Here is a tiny trained network, its code and every weight. The questions are about switching its units off for an input and a class, where a switched-off unit gives its printed mean instead of its output.

import numpy as np


def w(rows, s, z=0):
    codes = np.array(rows[::2]) - 128.0
    scale = np.full(codes.shape[1], s)
    scale[-1] = z or s
    return codes * scale


def f(y):
    return np.maximum(y, 0)


def log_softmax(a):
    a = a - a.max(-1, keepdims=True)
    return a - np.log(np.exp(a).sum(-1, keepdims=True))


def net(x, mask):
    res = np.array(x, float).reshape(1, 6) / 4 @ E
    y = f(res @ A[0][:, :-1].T + A[0][:, -1])
    res = res + np.where(mask, y, B[0][:, -1]) @ B[0][:, :-1]
    return log_softmax(res[-1] @ U[:, :-1].T + U[:, -1])


A, B = {}, {}
E = w([
[99,3,118,77,64],'x0',
[28,218,53,87,68],'x1',
[133,134,126,133,130],'x2',
[171,106,21,76,196],'x3',
[126,129,129,128,128],'x4',
[213,178,163,32,93],'x5',
],0.0064)
A[0] = w([
[93,162,213,167,72,93],'n1',
[120,93,118,129,145,255],'n2',
[83,176,77,99,84,74],'n3',
[155,138,62,97,184,75],'n4',
[88,170,84,98,88,82],'n5',
[196,73,167,145,175,96],'n6',
[79,110,112,195,161,111],'n7',
[98,139,196,157,77,119],'n8',
[132,101,91,108,156,128],'n9',
[67,113,107,205,163,98],'n10',
[175,170,163,72,85,88],'n11',
[97,155,209,163,69,90],'n12',
[164,255,135,187,212,116],'n13',
[146,133,71,87,188,80],'n14',
[83,90,117,178,146,116],'n15',
[81,115,110,201,162,112],'n16',
[73,107,112,200,154,101],'n17',
[113,165,194,159,92,120],'n18',
[153,140,66,103,182,79],'n19',
[79,177,72,99,83,80],'n20',
[183,171,160,72,85,86],'n21',
[194,80,169,142,168,83],'n22',
[196,72,165,145,176,97],'n23',
[115,93,130,137,125,239],'n24',
],0.008,0.0057)
B[0] = w([
[145,67,73,147,171,194],'n1',
[128,131,129,125,74,254],'n2',
[85,161,173,171,153,184],'n3',
[135,82,89,157,162,170],'n4',
[90,156,165,164,153,179],'n5',
[92,159,161,160,135,184],'n6',
[155,152,143,83,145,192],'n7',
[144,91,92,136,153,189],'n8',
[128,105,106,145,125,165],'n9',
[152,151,144,82,149,198],'n10',
[149,143,140,90,167,170],'n11',
[139,77,81,147,167,188],'n12',
[104,77,122,102,2,249],'n13',
[134,88,93,154,154,169],'n14',
[150,148,142,81,130,184],'n15',
[155,151,145,87,145,196],'n16',
[154,152,144,81,149,192],'n17',
[140,88,93,136,146,184],'n18',
[132,93,97,147,150,168],'n19',
[92,155,163,164,143,191],'n20',
[144,144,141,93,161,171],'n21',
[91,164,167,162,144,173],'n22',
[86,164,167,165,135,185],'n23',
[132,130,124,119,77,239],'n24',
],0.012,0.0058)
U = w([
[38,195,200,231,184,35],'0',
[120,96,122,103,1,229],'1',
[169,52,40,179,234,4],'2',
[204,191,165,2,208,25],'3',
[132,143,130,132,79,235],'4',
[137,128,123,125,85,219],'5',
],0.0091,0.0031)

Each question gives the input, the list of numbers given to net, and the class t.
The units are the neurons (one row each of A and B). Each row of codes is followed by its name. A weight is (code - 128) times the scale printed after its matrix; where a second scale follows, it is the last column's (A, B and U).
mask holds one flag per neuron, in row order. A switched-off neuron (its flag False) gives its mean, the last column of its row in B, instead of its output. The means were averaged over made-up inputs and are rounded, as every weight is.
A unit's drop is (log p(t) with every unit on - log p(t) with that unit switched off) / (log p(t) with every unit on - log p(t) with every unit switched off).
The circuit of an input: a set's keep is (log p(t) with only the set's units on - log p(t) with every unit switched off) / (log p(t) with every unit on - log p(t) with every unit switched off). Starting from the 12 units with the biggest drops (on a tie, the unit counted first), units are removed one at a time, each time the one whose removal leaves the highest keep (on an exact tie, the one counted first), for as long as the keep stays at least 0.8.
circuit, biggest first: the units of the circuit, biggest drop first
most important unit: the unit with the biggest drop
top k neurons: the k neurons with the biggest drops, biggest first
drop of u: that unit's drop, to one decimal
input [-5,0,-4,8,-2,6], class 2: most important unit	n4
input [0,-5,-4,-7,-3,-4], class 2: circuit, biggest first	n1, n12
input [4,4,2,-6,-4,8], class 3: circuit, biggest first	n11, n13
input [2,-5,-4,2,-2,-3], class 0: top 2 neurons	n13, n23
input [7,-3,-6,-3,-1,8], class 3: top 3 neurons	n13, n11, n21
input [-4,-7,-1,3,-6,1], class 0: circuit, biggest first	n23, n6
input [-7,7,-7,3,0,3], class 0: top 3 neurons	n3, n20, n5
input [4,2,5,8,2,1], class 2: top 4 neurons	n13, n4, n14, n19
input [3,5,3,-1,0,-7], class 3: drop of n7	0.1
input [4,8,2,1,7,8], class 0: drop of n20	0.2
input [-8,-1,-4,-3,-1,-7], class 1: drop of n13	1.2
